Here is a tiny trained network, its code and every weight. The questions are about switching its units off for an input and a class, where a switched-off unit gives its printed mean instead of its output.

import numpy as np


def w(rows, s, z=0):
    codes = np.array(rows[::2]) - 128.0
    scale = np.full(codes.shape[1], s)
    scale[-1] = z or s
    return codes * scale


def f(y):
    return np.maximum(y, 0)


def log_softmax(a):
    a = a - a.max(-1, keepdims=True)
    return a - np.log(np.exp(a).sum(-1, keepdims=True))


def net(x, mask):
    res = np.array(x, float).reshape(1, 2) / 4 @ E
    y = f(res @ A[0][:, :-1].T + A[0][:, -1])
    res = res + np.where(mask, y, B[0][:, -1]) @ B[0][:, :-1]
    return log_softmax(res[-1] @ U[:, :-1].T + U[:, -1])


A, B = {}, {}
E = w([
[255,158,57,96,237,194,184],'x0',
[59,194,26,73,82,67,151],'x1',
],0.01)
A[0] = w([
[246,165,43,55,184,231,254,79],'n0',
[145,81,184,210,191,156,178,79],'n1',
[119,104,14,38,109,80,179,133],'n2',
[227,121,169,158,153,226,207,255],'n3',
[160,163,104,160,192,188,218,43],'n4',
[65,203,47,97,97,70,150,254],'n5',
[204,67,193,130,164,190,87,28],'n6',
[180,138,62,72,231,156,181,72],'n7',
],0.01,0.005)
B[0] = w([
[136,114,25,198,42,14,212,251],'n0',
[140,111,101,203,193,23,190,171],'n1',
[160,193,84,208,238,140,123,189],'n2',
[172,151,96,237,61,110,67,223],'n3',
[114,162,110,153,57,40,231,181],'n4',
[223,128,56,244,95,2,180,219],'n5',
[113,155,69,182,245,63,65,179],'n6',
[140,134,38,167,30,40,180,207],'n7',
],0.0088,0.019)
U = w([
[162,147,107,183,163,91,157,202],'0',
[86,78,128,145,9,52,147,125],'1',
[216,136,124,167,69,111,129,249],'2',
[123,172,106,36,176,146,94,1],'3',
[197,154,107,47,175,148,130,1],'4',
[142,154,78,79,168,156,128,1],'5',
[170,156,75,89,171,160,124,1],'6',
],0.013,0.005)

Each question gives the input, the list of numbers given to net, and the class t.
The units are the neurons (one row each of A and B). Each row of codes is followed by its name. A weight is (code - 128) times the scale printed after its matrix; where a second scale follows, it is the last column's (A, B and U).
mask holds one flag per neuron, in row order. A switched-off neuron (its flag False) gives its mean, the last column of its row in B, instead of its output. The means were averaged over made-up inputs and are rounded, as every weight is.
A unit's drop is (log p(t) with every unit on - log p(t) with that unit switched off) / (log p(t) with every unit on - log p(t) with every unit switched off).
The circuit of an input: a set's keep is (log p(t) with only the set's units on - log p(t) with every unit switched off) / (log p(t) with every unit on - log p(t) with every unit switched off). Starting from all 8 units, units are removed one at a time, each time the one whose removal leaves the highest keep (on an exact tie, the one counted first), for as long as the keep stays at least 0.8.
units of the circuit, in order: the units of the circuit, biggest drop first
unit that matters most: the unit with the biggest drop
k most important neurons: the k neurons with the biggest drops, biggest first
drop when u is switched off: that unit's drop, to one decimal
input [-6,-6], class 0: unit that matters most	n0
input [5,-4], class 1: units of the circuit, in order	(n0, n2)
input [-7,7], class 0: units of the circuit, in order	(n2, n0)
input [6,4], class 1: 2 most important neurons	(n0, n7)
input [-1,1], class 2: units of the circuit, in order	(n0, n6)
input [-3,3], class 2: units of the circuit, in order	(n0, n6, n7)
input [8,7], class 1: 4 most important neurons	(n0, n7, n4, n6)
input [-2,0], class 2: 3 most important neurons	(n0, n7, n4)
input [-5,6], class 0: 2 most important neurons	(n2, n0)
input [-2,1], class 2: 4 most important neurons	(n0, n7, n4, n6)
input [6,3], class 1: drop when n0 is switched off	0.4
input [8,2], class 1: drop when n0 is switched off	0.2
input [8,6], class 1: drop when n4 is switched off	0.1
input [-1,4], class 0: unit that matters most	n3
input [6,-2], class 1: drop when n7 is switched off	0.0
